Below is a small trained network, with its code and all its weights. Each question gives an input and a target symbol and asks what happens when units are switched off, that is, made to give their printed mean instead of their output.

import numpy as np


def w(rows, s, z=0):
    codes = np.array(rows[::2]) - 128.0
    scale = np.full(codes.shape[1], s)
    scale[-1] = z or s
    return codes * scale


def norm(h):
    return h / np.sqrt((h * h).mean(-1, keepdims=True) + 1e-5)


def f(y):
    return y / 2 * (1 + np.tanh(0.7978845608 * (y + 0.044715 * y**3)))


def softmax(a):
    e = np.exp(a - a.max(-1, keepdims=True))
    return e / e.sum(-1, keepdims=True)


def log_softmax(a):
    a = a - a.max(-1, keepdims=True)
    return a - np.log(np.exp(a).sum(-1, keepdims=True))


def net(x, mask):
    ids = ['αβθλμξ'.index(c) for c in x.split()]
    T = len(ids)
    res = E[ids] + P[:T]
    u = 0
    for l in range(3):
        q, k, v = (norm(res) @ M[l].T for M in (Q, K, V))
        z = softmax(np.where(np.tri(T) > 0, q @ k.T / 2**0.5, -1e9)) @ v
        res = res + np.where(mask[u], z, O[l][:, -1]) @ O[l][:, :-1]
        u += 1
        y = f(norm(res) @ A[l][:, :-1].T + A[l][:, -1])
        res = res + np.where(mask[u : u + 8], y, B[l][:, -1]) @ B[l][:, :-1]
        u += 8
    return log_softmax(norm(res)[-1] @ U[:, :-1].T + U[:, -1])


Q, K, V, O, A, B = {}, {}, {}, {}, {}, {}
E = w([
[207,50,105],'α',
[188,143,142],'β',
[139,3,141],'θ',
[121,175,197],'λ',
[142,46,159],'μ',
[82,171,111],'ξ',
],0.0037)
P = w([
[117,88,158],'0',
[65,42,101],'1',
[243,196,233],'2',
[99,108,115],'3',
[61,54,102],'4',
[242,255,206],'5',
[130,120,109],'6',
[66,35,117],'7',
[238,211,222],'8',
],0.0043)
Q[0] = w([
[93,11,67],'0.h0',
[150,207,160],'0.h0',
],0.011)
K[0] = w([
[151,249,90],'0.h0',
[120,75,152],'0.h0',
],0.013)
V[0] = w([
[148,15,179],'0.h0',
[2,224,127],'0.h0',
],0.0027)
O[0] = w([
[219,93,220,249],'0.h0',
[4,138,114,18],'0.h0',
],0.0029,0.002)
A[0] = w([
[10,121,152,87],'0.n0',
[23,19,90,68],'0.n1',
[108,172,148,159],'0.n2',
[105,134,75,113],'0.n3',
[96,114,143,154],'0.n4',
[16,145,56,251],'0.n5',
[124,9,37,49],'0.n6',
[173,138,70,105],'0.n7',
],0.012,0.0011)
B[0] = w([
[180,78,103,168],'0.n0',
[89,214,205,255],'0.n1',
[167,70,136,125],'0.n2',
[121,95,88,126],'0.n3',
[95,96,122,137],'0.n4',
[20,68,61,176],'0.n5',
[95,2,122,253],'0.n6',
[76,112,180,134],'0.n7',
],0.018,0.0076)
Q[1] = w([
[138,221,250],'1.h0',
[80,119,92],'1.h0',
],0.014)
K[1] = w([
[210,4,109],'1.h0',
[122,186,141],'1.h0',
],0.014)
V[1] = w([
[255,112,94],'1.h0',
[113,243,106],'1.h0',
],0.0072)
O[1] = w([
[113,255,150,100],'1.h0',
[208,156,17,3],'1.h0',
],0.0056,0.006)
A[1] = w([
[111,104,76,32],'1.n0',
[111,105,72,21],'1.n1',
[88,123,138,85],'1.n2',
[127,120,89,8],'1.n3',
[115,109,55,19],'1.n4',
[195,120,135,69],'1.n5',
[40,158,9,15],'1.n6',
[166,160,47,16],'1.n7',
],0.013,0.0013)
B[1] = w([
[140,88,198,140],'1.n0',
[140,80,202,136],'1.n1',
[110,157,128,254],'1.n2',
[166,101,164,73],'1.n3',
[138,56,207,126],'1.n4',
[172,53,149,149],'1.n5',
[5,11,142,211],'1.n6',
[212,156,89,87],'1.n7',
],0.021,0.002)
Q[2] = w([
[3,98,115],'2.h0',
[162,169,129],'2.h0',
],0.028)
K[2] = w([
[4,72,191],'2.h0',
[166,120,80],'2.h0',
],0.022)
V[2] = w([
[133,3,121],'2.h0',
[244,114,46],'2.h0',
],0.012)
O[2] = w([
[230,131,35,178],'2.h0',
[59,60,1,9],'2.h0',
],0.0091,0.013)
A[2] = w([
[107,247,128,137],'2.n0',
[208,146,137,170],'2.n1',
[50,27,124,169],'2.n2',
[153,117,25,8],'2.n3',
[50,78,71,44],'2.n4',
[133,119,127,36],'2.n5',
[90,249,70,223],'2.n6',
[132,115,140,24],'2.n7',
],0.015,0.0017)
B[2] = w([
[128,160,38,172],'2.n0',
[100,68,105,202],'2.n1',
[119,158,12,255],'2.n2',
[199,200,99,148],'2.n3',
[39,103,199,172],'2.n4',
[140,135,136,119],'2.n5',
[122,255,120,133],'2.n6',
[145,127,147,133],'2.n7',
],0.024,0.0063)
U = w([
[211,120,57,254],'α',
[161,47,125,71],'β',
[154,98,180,9],'θ',
[112,204,95,218],'λ',
[146,194,206,179],'μ',
[11,116,67,60],'ξ',
],0.011,0.0015)

Each question gives the input, a string of symbols that net reads in full, and the target symbol t.
The units are the heads (2 rows each of Q, K, V and O) and the neurons (one row each of A and B). Each row of codes is followed by its name. A weight is (code - 128) times the scale printed after its matrix; where a second scale follows, it is the last column's (O, A, B and U).
mask holds one flag per unit, layer by layer, with each layer's heads first. A switched-off unit (its flag False) gives its mean, the last column of its rows in O or B, instead of its output. The means were averaged over made-up inputs and are rounded, as every weight is.
A unit's drop is (log p(t) with every unit on - log p(t) with that unit switched off) / (log p(t) with every unit on - log p(t) with every unit switched off).
The circuit of an input: a set's keep is (log p(t) with only the set's units on - log p(t) with every unit switched off) / (log p(t) with every unit on - log p(t) with every unit switched off). Starting from the 12 units with the biggest drops (on a tie, the unit counted first), units are removed one at a time, each time the one whose removal leaves the highest keep (on an exact tie, the one counted first), for as long as the keep stays at least 0.8.
units of the circuit, in order: the units of the circuit, biggest drop first
k most important neurons: the k neurons with the biggest drops, biggest first
top k neurons in layer l: the k neurons of layer l with the biggest drops, biggest first
input λ λ ξ λ ξ θ λ μ λ, target λ: 3 most important neurons => [0.n6, 0.n0, 2.n6]
input λ μ ξ μ α β ξ ξ α, target λ: units of the circuit, in order => [0.n6]
input α μ λ α ξ λ, target μ: units of the circuit, in order => [2.n2, 0.n6]
input θ α ξ, target β: units of the circuit, in order => [0.n1, 2.h0]
input α α α θ ξ ξ, target μ: top 4 neurons in layer 0 => [0.n0, 0.n5, 0.n2, 0.n6]
input θ α α μ μ α, target β: top 2 neurons in layer 0 => [0.n1, 0.n5]
input μ ξ μ β α α ξ α ξ, target θ: top 4 neurons in layer 0 => [0.n5, 0.n1, 0.n2, 0.n7]
input α θ α μ α α, target μ: units of the circuit, in order => [2.n2, 0.n6]
input ξ β α α β ξ ξ α μ, target α: top 4 neurons in layer 0 => [0.n6, 0.n1, 0.n0, 0.n5]
input α θ μ ξ α θ θ ξ μ, target μ: units of the circuit, in order => [0.n6, 2.n2]
input θ ξ ξ, target β: units of the circuit, in order => [0.n1, 0.n5]
input ξ θ θ α θ ξ ξ θ α, target α: 2 most important neurons => [1.n5, 0.n6]
input α ξ μ θ β, target μ: units of the circuit, in order => [2.h0, 0.n5]
input μ θ λ, target θ: 4 most important neurons => [0.n5, 0.n1, 2.n2, 0.n2]
input α α θ μ ξ θ θ, target θ: 4 most important neurons => [0.n6, 1.n6, 0.n5, 0.n0]
input θ α θ β β μ, target β: top 4 neurons in layer 0 => [0.n1, 0.n5, 0.n0, 0.n6]
input θ ξ μ β ξ β, target β: 3 most important neurons => [0.n1, 0.n5, 1.n5]
input α λ α α α, target α: 4 most important neurons => [0.n6, 0.n1, 0.n5, 2.n4]
input μ λ μ, target θ: top 2 neurons in layer 1 => [1.n5, 1.n2]
input β ξ θ α β, target θ: 4 most important neurons => [0.n6, 0.n5, 2.n2, 0.n1]
input θ ξ ξ μ μ α θ ξ μ, target β: top 3 neurons in layer 0 => [0.n1, 0.n5, 0.n7]
input α α α α β λ θ α θ, target μ: top 4 neurons in layer 0 => [0.n0, 0.n5, 0.n6, 0.n1]
